Below is a small trained network, with its code and all its weights. Each question gives an input and a class and asks what happens when units are switched off, that is, made to give their printed mean instead of their output.

import numpy as np


def w(rows, s, z=0):
    codes = np.array(rows[::2]) - 128.0
    scale = np.full(codes.shape[1], s)
    scale[-1] = z or s
    return codes * scale


def f(y):
    return np.maximum(y, 0)


def log_softmax(a):
    a = a - a.max(-1, keepdims=True)
    return a - np.log(np.exp(a).sum(-1, keepdims=True))


def net(x, mask):
    res = np.array(x, float).reshape(1, 8) / 4 @ E
    y = f(res @ A[0][:, :-1].T + A[0][:, -1])
    res = res + np.where(mask, y, B[0][:, -1]) @ B[0][:, :-1]
    return log_softmax(res[-1] @ U[:, :-1].T + U[:, -1])


A, B = {}, {}
E = w([
[127,129,129],'x0',
[125,128,129],'x1',
[130,128,128],'x2',
[5,146,83],'x3',
[104,6,148],'x4',
[168,99,3],'x5',
[130,130,128],'x6',
[127,125,127],'x7',
],0.0045)
A[0] = w([
[119,135,132,220],'n0',
[79,134,108,89],'n1',
[82,132,114,79],'n2',
[150,113,62,49],'n3',
[119,135,133,221],'n4',
[62,135,99,73],'n5',
[229,104,165,48],'n6',
[143,102,45,71],'n7',
[110,60,142,82],'n8',
[151,238,108,60],'n9',
[163,120,141,83],'n10',
[56,123,109,81],'n11',
[149,148,136,80],'n12',
[144,115,78,38],'n13',
[98,140,133,116],'n14',
[114,138,135,254],'n15',
[129,129,126,114],'n16',
[114,81,135,90],'n17',
[80,150,253,55],'n18',
[78,135,110,90],'n19',
[113,75,138,88],'n20',
[113,61,141,85],'n21',
],0.013,0.0052)
B[0] = w([
[141,69,122,219],'n0',
[145,152,174,152],'n1',
[151,145,163,145],'n2',
[168,154,70,152],'n3',
[142,66,121,220],'n4',
[153,163,188,160],'n5',
[160,154,235,179],'n6',
[167,180,63,170],'n7',
[59,147,121,158],'n8',
[1,160,132,182],'n9',
[142,129,160,139],'n10',
[163,136,188,163],'n11',
[106,153,137,133],'n12',
[163,139,79,138],'n13',
[150,119,152,147],'n14',
[148,35,118,253],'n15',
[127,124,125,128],'n16',
[81,140,125,147],'n17',
[188,201,26,209],'n18',
[146,150,174,153],'n19',
[76,142,123,150],'n20',
[61,143,119,158],'n21',
],0.041,0.0053)
U = w([
[135,60,132,253],'0',
[132,67,138,244],'1',
[178,164,59,34],'2',
[164,131,241,26],'3',
[2,124,129,39],'4',
],0.0058,0.0049)

Each question gives the input, the list of numbers given to net, and the class t.
The units are the neurons (one row each of A and B). Each row of codes is followed by its name. A weight is (code - 128) times the scale printed after its matrix; where a second scale follows, it is the last column's (A, B and U).
mask holds one flag per neuron, in row order. A switched-off neuron (its flag False) gives its mean, the last column of its row in B, instead of its output. The means were averaged over made-up inputs and are rounded, as every weight is.
A unit's drop is (log p(t) with every unit on - log p(t) with that unit switched off) / (log p(t) with every unit on - log p(t) with every unit switched off).
The circuit of an input: a set's keep is (log p(t) with only the set's units on - log p(t) with every unit switched off) / (log p(t) with every unit on - log p(t) with every unit switched off). Starting from the 12 units with the biggest drops (on a tie, the unit counted first), units are removed one at a time, each time the one whose removal leaves the highest keep (on an exact tie, the one counted first), for as long as the keep stays at least 0.8.
circuit, biggest first: the units of the circuit, biggest drop first
unit that matters most: the unit with the biggest drop
top k neurons: the k neurons with the biggest drops, biggest first
drop of u: that unit's drop, to one decimal
input [-5,-1,-1,8,-6,-7,5,0], class 3: circuit, biggest first -> [n5]
input [-2,-6,1,8,-5,-4,5,-2], class 3: circuit, biggest first -> [n5, n11]
input [6,-1,1,5,-6,4,-8,-1], class 4: top 2 neurons -> [n9, n18]
input [-6,-6,-3,6,-4,8,6,-3], class 2: top 4 neurons -> [n7, n3, n13, n6]
input [2,-1,4,-2,6,-5,-4,-4], class 4: circuit, biggest first -> [n8, n21]
input [6,5,4,8,7,-6,2,7], class 3: top 2 neurons -> [n11, n5]
input [6,7,6,-2,-4,7,2,6], class 2: top 2 neurons -> [n7, n3]
input [0,-6,-7,-3,6,8,0,0], class 2: top 2 neurons -> [n7, n3]
input [6,-8,2,0,7,-7,0,1], class 2: top 2 neurons -> [n18, n9]
input [-8,2,-4,6,8,-5,3,-3], class 4: top 4 neurons -> [n8, n21, n20, n17]
input [-4,6,1,5,-4,3,-2,2], class 3: circuit, biggest first -> [n5, n18]
input [2,-3,3,-5,5,1,6,4], class 3: top 2 neurons -> [n6, n18]
input [5,-3,-3,8,1,4,4,-7], class 3: top 2 neurons -> [n5, n11]
input [-8,-7,5,-4,-6,-8,7,0], class 2: unit that matters most -> n18
input [-1,6,-1,-6,7,-7,8,3], class 2: top 2 neurons -> [n18, n9]
input [-3,-8,2,-7,-3,-3,4,4], class 3: drop of n6 -> 1.1
input [8,0,4,1,-6,-4,7,4], class 4: drop of n4 -> -0.1
input [8,-3,-5,-7,-1,-7,5,6], class 2: drop of n18 -> 2.1
